Here is a tiny trained network, its code and every weight. The questions are about switching its units off for an input and a target symbol, where a switched-off unit gives its printed mean instead of its output.

import numpy as np


def w(rows, s, z=0):
    codes = np.array(rows[::2]) - 128.0
    scale = np.full(codes.shape[1], s)
    scale[-1] = z or s
    return codes * scale


def f(y):
    return np.maximum(y, 0)


def softmax(a):
    e = np.exp(a - a.max(-1, keepdims=True))
    return e / e.sum(-1, keepdims=True)


def log_softmax(a):
    a = a - a.max(-1, keepdims=True)
    return a - np.log(np.exp(a).sum(-1, keepdims=True))


def net(x, mask):
    ids = ['ΓΞαβδεζσω'.index(c) for c in x.split()]
    T = len(ids)
    res = E[ids] + P[:T]
    u = 0
    for l in range(2):
        q, k, v = (res @ M[l].T for M in (Q, K, V))
        z = softmax(np.where(np.tri(T) > 0, q @ k.T / 2**0.5, -1e9)) @ v
        res = res + np.where(mask[u], z, O[l][:, -1]) @ O[l][:, :-1]
        u += 1
        y = f(res @ A[l][:, :-1].T + A[l][:, -1])
        res = res + np.where(mask[u : u + 16], y, B[l][:, -1]) @ B[l][:, :-1]
        u += 16
    return log_softmax(res[-1] @ U[:, :-1].T + U[:, -1])


Q, K, V, O, A, B = {}, {}, {}, {}, {}, {}
E = w([
[92,183,196],'Γ',
[102,150,135],'Ξ',
[98,4,166],'α',
[171,173,194],'β',
[151,144,137],'δ',
[152,119,96],'ε',
[197,143,147],'ζ',
[119,124,95],'σ',
[71,140,109],'ω',
],0.019)
P = w([
[186,8,114],'0',
[97,146,203],'1',
[160,56,166],'2',
[83,153,120],'3',
[157,72,106],'4',
[73,187,116],'5',
[131,76,100],'6',
[77,169,68],'7',
],0.011)
Q[0] = w([
[159,255,34],'L0H1',
[144,20,183],'L0H1',
],0.0088)
K[0] = w([
[110,254,82],'L0H1',
[112,39,154],'L0H1',
],0.015)
V[0] = w([
[8,151,156],'L0H1',
[183,160,223],'L0H1',
],0.011)
O[0] = w([
[139,1,155,185],'L0H1',
[76,160,236,254],'L0H1',
],0.0092,0.0012)
A[0] = w([
[81,143,89,107],'L0N1',
[178,79,140,198],'L0N2',
[107,163,75,254],'L0N3',
[210,87,192,162],'L0N4',
[150,157,7,188],'L0N5',
[183,68,170,160],'L0N6',
[126,90,193,143],'L0N7',
[118,111,147,161],'L0N8',
[189,100,145,178],'L0N9',
[44,170,109,107],'L0N10',
[77,160,71,199],'L0N11',
[94,150,161,70],'L0N12',
[103,149,74,140],'L0N13',
[91,95,186,92],'L0N14',
[89,131,120,91],'L0N15',
[202,115,126,134],'L0N16',
],0.013,0.0072)
B[0] = w([
[128,107,175,156],'L0N1',
[18,200,69,213],'L0N2',
[96,94,255,253],'L0N3',
[111,161,67,217],'L0N4',
[119,74,205,245],'L0N5',
[65,186,40,201],'L0N6',
[103,158,85,222],'L0N7',
[107,157,121,184],'L0N8',
[70,196,155,188],'L0N9',
[231,184,225,173],'L0N10',
[90,96,195,221],'L0N11',
[152,106,74,166],'L0N12',
[107,72,216,175],'L0N13',
[142,155,86,201],'L0N14',
[146,158,144,138],'L0N15',
[112,136,197,161],'L0N16',
],0.0058,0.0068)
Q[1] = w([
[229,122,155],'L1H1',
[255,89,83],'L1H1',
],0.0089)
K[1] = w([
[36,216,175],'L1H1',
[190,178,253],'L1H1',
],0.0054)
V[1] = w([
[224,186,157],'L1H1',
[113,239,1],'L1H1',
],0.0065)
O[1] = w([
[128,127,248,3],'L1H1',
[68,136,168,152],'L1H1',
],0.013,0.0072)
A[1] = w([
[132,48,183,183],'L1N1',
[189,96,65,117],'L1N2',
[107,64,146,106],'L1N3',
[206,140,53,123],'L1N4',
[104,192,132,129],'L1N5',
[244,138,109,91],'L1N6',
[135,147,41,130],'L1N7',
[146,179,117,105],'L1N8',
[109,96,87,96],'L1N9',
[187,114,171,32],'L1N10',
[162,98,91,115],'L1N11',
[199,126,170,23],'L1N12',
[175,119,59,153],'L1N13',
[138,190,129,167],'L1N14',
[248,132,137,174],'L1N15',
[207,99,182,6],'L1N16',
],0.012,0.011)
B[1] = w([
[175,195,118,237],'L1N1',
[100,70,133,168],'L1N2',
[173,165,83,177],'L1N3',
[121,82,144,169],'L1N4',
[134,89,149,247],'L1N5',
[166,46,75,155],'L1N6',
[155,125,196,254],'L1N7',
[104,111,93,160],'L1N8',
[171,138,133,205],'L1N9',
[1,253,33,142],'L1N10',
[117,106,138,153],'L1N11',
[97,217,61,143],'L1N12',
[96,98,174,191],'L1N13',
[130,60,115,225],'L1N14',
[215,217,109,199],'L1N15',
[28,208,54,146],'L1N16',
],0.01,0.0081)
U = w([
[23,108,113,151],'Γ',
[101,124,80,185],'Ξ',
[84,129,25,3],'α',
[147,136,254,106],'β',
[175,162,188,125],'δ',
[166,163,66,100],'ε',
[131,193,162,68],'ζ',
[210,95,121,209],'σ',
[137,31,167,93],'ω',
],0.0081,0.0061)

Each question gives the input, a string of symbols that net reads in full, and the target symbol t.
The units are the heads (2 rows each of Q, K, V and O) and the neurons (one row each of A and B). Each row of codes is followed by its name. A weight is (code - 128) times the scale printed after its matrix; where a second scale follows, it is the last column's (O, A, B and U).
mask holds one flag per unit, layer by layer, with each layer's heads first. A switched-off unit (its flag False) gives its mean, the last column of its rows in O or B, instead of its output. The means were averaged over made-up inputs and are rounded, as every weight is.
A unit's drop is (log p(t) with every unit on - log p(t) with that unit switched off) / (log p(t) with every unit on - log p(t) with every unit switched off).
The circuit of an input: a set's keep is (log p(t) with only the set's units on - log p(t) with every unit switched off) / (log p(t) with every unit on - log p(t) with every unit switched off). Starting from the 12 units with the biggest drops (on a tie, the unit counted first), units are removed one at a time, each time the one whose removal leaves the highest keep (on an exact tie, the one counted first), for as long as the keep stays at least 0.8.
circuit, biggest first: the units of the circuit, biggest drop first
most important unit: the unit with the biggest drop
top k neurons: the k neurons with the biggest drops, biggest first
k most important neurons of layer l: the k neurons of layer l with the biggest drops, biggest first
input ζ ω ε ζ β β σ ζ, target β: circuit, biggest first : (L1H1, L0H1)
input ζ σ δ, target ζ: 3 most important neurons of layer 0 : (L0N2, L0N10, L0N6)
input δ Ξ Γ σ Γ ω ζ ω, target ω: most important unit : L0H1
input Ξ σ ω ε ζ σ σ β, target σ: top 3 neurons : (L0N16, L0N5, L0N7)
input ε ζ σ, target ε: top 2 neurons : (L0N5, L0N2)
input Γ ε σ, target Γ: top 2 neurons : (L1N15, L1N1)
input ω β σ Γ δ α ε, target Γ: 2 most important neurons of layer 0 : (L0N2, L0N6)
input σ β σ σ ε ε, target σ: 2 most important neurons of layer 0 : (L0N5, L0N6)
input α δ σ, target Γ: 3 most important neurons of layer 0 : (L0N2, L0N6, L0N3)
input ω ζ β, target ω: 3 most important neurons of layer 1 : (L1N7, L1N4, L1N13)
input ω Ξ ζ, target ω: 2 most important neurons of layer 0 : (L0N2, L0N5)
input ω σ Γ, target ω: 3 most important neurons of layer 1 : (L1N7, L1N4, L1N13)
input σ α Ξ, target Γ: top 2 neurons : (L0N6, L0N2)
input β ω ε, target β: most important unit : L0H1
input α Γ Ξ, target Γ: 2 most important neurons of layer 1 : (L1N15, L1N1)
input ζ Γ Ξ, target ζ: top 2 neurons : (L0N10, L0N2)
input ζ ε Ξ β ζ β ω ω, target β: top 2 neurons : (L0N10, L0N5)
input σ δ ω ε δ ω ω σ, target ω: 2 most important neurons of layer 1 : (L1N2, L1N13)
input ω σ δ, target ω: 3 most important neurons of layer 1 : (L1N7, L1N4, L1N13)
input δ ζ ω, target δ: 3 most important neurons of layer 0 : (L0N2, L0N6, L0N10)
input α Γ Γ δ, target Γ: most important unit : L1H1
